Below are the code and all the weights of a small trained network. Each question names an input and a target symbol and asks about switching units off, where a switched-off unit gives its printed mean instead of its output.

import numpy as np


def w(rows, s, z=0):
    codes = np.array(rows[::2]) - 128.0
    scale = np.full(codes.shape[1], s)
    scale[-1] = z or s
    return codes * scale


def f(y):
    return np.maximum(y, 0)


def softmax(a):
    e = np.exp(a - a.max(-1, keepdims=True))
    return e / e.sum(-1, keepdims=True)


def log_softmax(a):
    a = a - a.max(-1, keepdims=True)
    return a - np.log(np.exp(a).sum(-1, keepdims=True))


def net(x, mask):
    ids = ['ΛΞΩβδζθστ'.index(c) for c in x.split()]
    T = len(ids)
    res = E[ids] + P[:T]
    r = res
    for j in range(2):
        rows = slice(3 * j, 3 * j + 3)
        q, k, v = (r @ M[0][rows].T for M in (Q, K, V))
        z = softmax(np.where(np.tri(T) > 0, q @ k.T / 3**0.5, -1e9)) @ v
        o = O[0][rows]
        res = res + np.where(mask[j], z, o[:, -1]) @ o[:, :-1]
    y = f(res @ A[0][:, :-1].T + A[0][:, -1])
    res = res + np.where(mask[2:18], y, B[0][:, -1]) @ B[0][:, :-1]
    return log_softmax(res[-1] @ U[:, :-1].T + U[:, -1])


Q, K, V, O, A, B = {}, {}, {}, {}, {}, {}
E = w([
[87,117,225],'Λ',
[107,80,210],'Ξ',
[106,86,217],'Ω',
[85,249,48],'β',
[110,88,202],'δ',
[93,120,211],'ζ',
[209,108,109],'θ',
[136,145,84],'σ',
[64,154,231],'τ',
],0.017)
P = w([
[255,132,197],'0',
[94,184,232],'1',
[93,159,196],'2',
[88,148,205],'3',
[88,112,144],'4',
[87,87,132],'5',
[92,75,144],'6',
[89,53,140],'7',
[81,47,158],'8',
],0.0082)
Q[0] = w([
[102,109,70],'h1',
[16,104,115],'h1',
[143,169,149],'h1',
[75,230,207],'h2',
[81,226,130],'h2',
[176,12,81],'h2',
],0.011)
K[0] = w([
[72,170,154],'h1',
[103,215,87],'h1',
[244,144,160],'h1',
[121,1,126],'h2',
[113,80,181],'h2',
[103,157,12],'h2',
],0.0093)
V[0] = w([
[93,127,171],'h1',
[185,104,154],'h1',
[203,56,247],'h1',
[103,133,109],'h2',
[128,87,184],'h2',
[91,182,185],'h2',
],0.011)
O[0] = w([
[231,173,206,150],'h1',
[48,158,86,143],'h1',
[182,56,3,176],'h1',
[88,159,218,104],'h2',
[121,81,125,189],'h2',
[217,35,150,254],'h2',
],0.0064,0.006)
A[0] = w([
[125,210,194,119],'n1',
[112,65,56,103],'n2',
[115,129,177,167],'n3',
[90,66,159,147],'n4',
[88,119,42,201],'n5',
[67,102,106,245],'n6',
[109,116,179,174],'n7',
[202,202,35,253],'n8',
[119,68,110,109],'n9',
[93,110,127,90],'n10',
[174,107,151,66],'n11',
[102,172,156,134],'n12',
[108,146,169,129],'n13',
[246,149,146,217],'n14',
[105,189,112,253],'n15',
[137,164,99,94],'n16',
],0.013,0.0043)
B[0] = w([
[141,62,74,218],'n1',
[100,136,45,214],'n2',
[154,161,65,201],'n3',
[116,209,166,210],'n4',
[85,224,146,183],'n5',
[114,254,153,169],'n6',
[176,144,85,210],'n7',
[92,103,237,254],'n8',
[60,176,126,190],'n9',
[120,157,96,138],'n10',
[128,136,40,177],'n11',
[150,90,106,178],'n12',
[80,85,117,185],'n13',
[144,169,154,247],'n14',
[159,89,169,173],'n15',
[62,112,161,142],'n16',
],0.0074,0.0094)
U = w([
[112,140,254,244],'Λ',
[191,218,135,102],'Ξ',
[150,153,90,159],'Ω',
[125,97,114,178],'β',
[102,141,85,22],'δ',
[102,140,88,75],'ζ',
[147,175,104,2],'θ',
[66,168,96,127],'σ',
[111,150,81,28],'τ',
],0.014,0.0041)

Each question gives the input, a string of symbols that net reads in full, and the target symbol t.
The units are the heads (3 rows each of Q, K, V and O) and the neurons (one row each of A and B). Each row of codes is followed by its name. A weight is (code - 128) times the scale printed after its matrix; where a second scale follows, it is the last column's (O, A, B and U).
mask holds one flag per unit, heads first, then neurons. A switched-off unit (its flag False) gives its mean, the last column of its rows in O or B, instead of its output. The means were averaged over made-up inputs and are rounded, as every weight is.
A unit's drop is (log p(t) with every unit on - log p(t) with that unit switched off) / (log p(t) with every unit on - log p(t) with every unit switched off).
The circuit of an input: a set's keep is (log p(t) with only the set's units on - log p(t) with every unit switched off) / (log p(t) with every unit on - log p(t) with every unit switched off). Starting from the 12 units with the biggest drops (on a tie, the unit counted first), units are removed one at a time, each time the one whose removal leaves the highest keep (on an exact tie, the one counted first), for as long as the keep stays at least 0.8.
circuit, biggest first: the units of the circuit, biggest drop first
most important unit: the unit with the biggest drop
top k neurons: the k neurons with the biggest drops, biggest first
which heads matter: for each layer, one digit per head in row order, 1 if its drop is at least 0.15 and else 0, layers parted by /
drop of u: that unit's drop, to one decimal
input θ Ξ Λ, target σ: most important unit	h1
input σ β θ, target Λ: circuit, biggest first	n3; n2
input θ θ σ, target σ: circuit, biggest first	h1; n5; h2
input θ θ β, target Λ: which heads matter	00
input ζ δ θ Ω Ξ θ θ θ σ, target σ: top 2 neurons	n5; n2
input τ Λ τ, target Ξ: which heads matter	10
input β Ω θ σ, target Λ: which heads matter	00
input θ τ Ξ, target σ: which heads matter	10
input θ σ τ ζ θ θ θ Λ, target σ: circuit, biggest first	h1; n8; h2
input τ ζ ζ, target Ξ: top 2 neurons	n8; n14
input β σ θ, target Λ: drop of n7	0.2
input θ Ω Λ θ θ θ ζ θ ζ, target σ: drop of h1	0.5
input θ ζ τ, target σ: drop of h1	0.7
input δ Ξ δ θ θ σ Ξ δ, target σ: most important unit	h1
